Below is a small trained network, with its code and all its weights. Each question gives an input and a target symbol and asks what happens when units are switched off, that is, made to give their printed mean instead of their output.

import numpy as np


def w(rows, s, z=0):
    codes = np.array(rows[::2]) - 128.0
    scale = np.full(codes.shape[1], s)
    scale[-1] = z or s
    return codes * scale


def f(y):
    return y / 2 * (1 + np.tanh(0.7978845608 * (y + 0.044715 * y**3)))


def softmax(a):
    e = np.exp(a - a.max(-1, keepdims=True))
    return e / e.sum(-1, keepdims=True)


def log_softmax(a):
    a = a - a.max(-1, keepdims=True)
    return a - np.log(np.exp(a).sum(-1, keepdims=True))


def net(x, mask):
    ids = ['γδμπφω'.index(c) for c in x.split()]
    T = len(ids)
    res = E[ids] + P[:T]
    r = res
    for j in range(3):
        rows = slice(2 * j, 2 * j + 2)
        q, k, v = (r @ M[0][rows].T for M in (Q, K, V))
        z = softmax(np.where(np.tri(T) > 0, q @ k.T / 2**0.5, -1e9)) @ v
        o = O[0][rows]
        res = res + np.where(mask[j], z, o[:, -1]) @ o[:, :-1]
    y = f(res @ A[0][:, :-1].T + A[0][:, -1])
    res = res + np.where(mask[3:11], y, B[0][:, -1]) @ B[0][:, :-1]
    return log_softmax(res[-1] @ U[:, :-1].T + U[:, -1])


Q, K, V, O, A, B = {}, {}, {}, {}, {}, {}
E = w([
[117,96,48,124,250,123],'γ',
[107,107,146,194,112,146],'δ',
[150,127,101,195,97,117],'μ',
[133,155,43,117,169,150],'π',
[161,197,168,191,182,90],'φ',
[88,168,89,149,177,60],'ω',
],0.02)
P = w([
[66,84,10,80,62,183],'0',
[116,176,165,208,59,134],'1',
[115,102,93,122,113,77],'2',
[127,140,132,140,118,131],'3',
[177,72,196,111,103,80],'4',
[90,202,168,212,62,116],'5',
[167,84,153,106,96,69],'6',
[170,145,190,139,197,60],'7',
[188,58,206,111,97,83],'8',
[84,194,178,234,87,121],'9',
[146,150,162,44,121,89],'10',
[90,183,153,216,65,127],'11',
],0.012)
Q[0] = w([
[136,144,29,205,131,99],'H1',
[101,205,106,210,153,97],'H1',
[127,77,135,63,135,182],'H2',
[165,94,56,153,107,8],'H2',
[2,189,128,141,136,154],'H3',
[172,133,153,80,104,100],'H3',
],0.01)
K[0] = w([
[92,161,64,55,95,117],'H1',
[5,105,79,110,40,159],'H1',
[172,168,213,160,121,69],'H2',
[62,148,232,138,90,129],'H2',
[29,189,94,108,144,210],'H3',
[200,152,193,254,55,160],'H3',
],0.0081)
V[0] = w([
[130,200,212,191,132,77],'H1',
[184,36,149,252,65,208],'H1',
[220,142,110,172,180,243],'H2',
[116,64,171,129,193,244],'H2',
[64,23,79,167,254,117],'H3',
[93,114,183,180,190,145],'H3',
],0.0084)
O[0] = w([
[84,255,62,98,83,100,2],'H1',
[117,97,125,160,54,16,88],'H1',
[222,133,109,154,176,126,104],'H2',
[199,117,63,70,61,126,60],'H2',
[139,146,230,90,59,130,254],'H3',
[210,154,101,41,45,98,115],'H3',
],0.0088,0.0093)
A[0] = w([
[110,169,110,136,131,217,53],'N1',
[140,251,121,36,109,165,118],'N2',
[90,109,190,158,219,70,158],'N3',
[112,124,144,166,5,129,247],'N4',
[117,79,42,67,145,140,161],'N5',
[122,167,155,133,144,97,147],'N6',
[131,161,152,106,153,94,71],'N7',
[1,111,78,19,123,145,1],'N8',
],0.0099,0.0024)
B[0] = w([
[81,252,121,105,155,176,143],'N1',
[150,73,65,150,103,151,135],'N2',
[107,145,99,112,38,174,255],'N3',
[114,144,115,117,156,65,176],'N4',
[159,184,171,43,162,130,129],'N5',
[182,175,98,184,125,158,154],'N6',
[148,88,119,146,141,164,140],'N7',
[116,90,127,113,33,127,136],'N8',
],0.011,0.018)
U = w([
[183,125,200,11,114,144,48],'γ',
[108,116,120,85,131,73,223],'δ',
[106,40,50,228,194,198,208],'μ',
[135,254,149,89,223,192,254],'π',
[204,245,46,175,181,155,73],'φ',
[99,131,97,109,53,123,118],'ω',
],0.0065,0.0014)

Each question gives the input, a string of symbols that net reads in full, and the target symbol t.
The units are the heads (2 rows each of Q, K, V and O) and the neurons (one row each of A and B). Each row of codes is followed by its name. A weight is (code - 128) times the scale printed after its matrix; where a second scale follows, it is the last column's (O, A, B and U).
mask holds one flag per unit, heads first, then neurons. A switched-off unit (its flag False) gives its mean, the last column of its rows in O or B, instead of its output. The means were averaged over made-up inputs and are rounded, as every weight is.
A unit's drop is (log p(t) with every unit on - log p(t) with that unit switched off) / (log p(t) with every unit on - log p(t) with every unit switched off).
The circuit of an input: a set's keep is (log p(t) with only the set's units on - log p(t) with every unit switched off) / (log p(t) with every unit on - log p(t) with every unit switched off). Starting from all 11 units, units are removed one at a time, each time the one whose removal leaves the highest keep (on an exact tie, the one counted first), for as long as the keep stays at least 0.8.
units of the circuit, in order: the units of the circuit, biggest drop first
most important unit: the unit with the biggest drop
k most important neurons: the k neurons with the biggest drops, biggest first
which heads matter: for each layer, one digit per head in row order, 1 if its drop is at least 0.15 and else 0, layers parted by /
input φ ω ω φ φ φ, target φ: most important unit -> N2
input δ ω μ δ ω μ ω φ μ ω ω ω, target δ: units of the circuit, in order -> H1; N4
input π ω ω μ δ ω γ π, target μ: which heads matter -> 100
input δ ω π γ γ ω ω ω ω π, target δ: units of the circuit, in order -> H1; N3; N4; H3
input φ ω ω μ ω μ ω μ, target φ: units of the circuit, in order -> H1; H3
input ω γ δ ω γ δ δ, target δ: which heads matter -> 100
input φ μ φ γ ω γ, target φ: units of the circuit, in order -> H1; H2
input δ π μ γ ω π, target δ: which heads matter -> 100
input γ π φ ω ω γ δ, target δ: 3 most important neurons -> N3; N4; N1
input φ ω ω μ δ γ, target φ: 3 most important neurons -> N2; N1; N6
input δ μ π μ γ μ ω π δ μ δ μ, target δ: which heads matter -> 100
input φ γ ω μ φ ω ω μ π ω μ π, target φ: units of the circuit, in order -> N2; H1; N1
input μ δ μ, target δ: 4 most important neurons -> N4; N3; N6; N7
input μ μ ω ω ω φ, target ω: 2 most important neurons -> N3; N1
input γ ω μ γ μ γ π π, target γ: which heads matter -> 101
input γ ω μ μ γ ω γ, target ω: which heads matter -> 010
input γ μ μ φ, target γ: units of the circuit, in order -> H1; H2; H3
input μ ω φ ω μ ω φ φ, target ω: units of the circuit, in order -> N3
input γ μ γ π ω ω ω π φ, target φ: units of the circuit, in order -> H3; H2
input ω μ ω ω μ π ω ω π π ω ω, target π: units of the circuit, in order -> H1; N1
input ω φ γ γ γ, target γ: most important unit -> H3
input δ γ μ ω φ ω, target δ: units of the circuit, in order -> H1; H2; N4; N3
input μ δ φ γ γ π μ ω ω μ π γ, target ω: which heads matter -> 101
input φ γ ω γ μ ω μ γ ω δ, target φ: which heads matter -> 100
input γ π μ ω, target γ: which heads matter -> 101
input π ω φ π, target μ: which heads matter -> 101
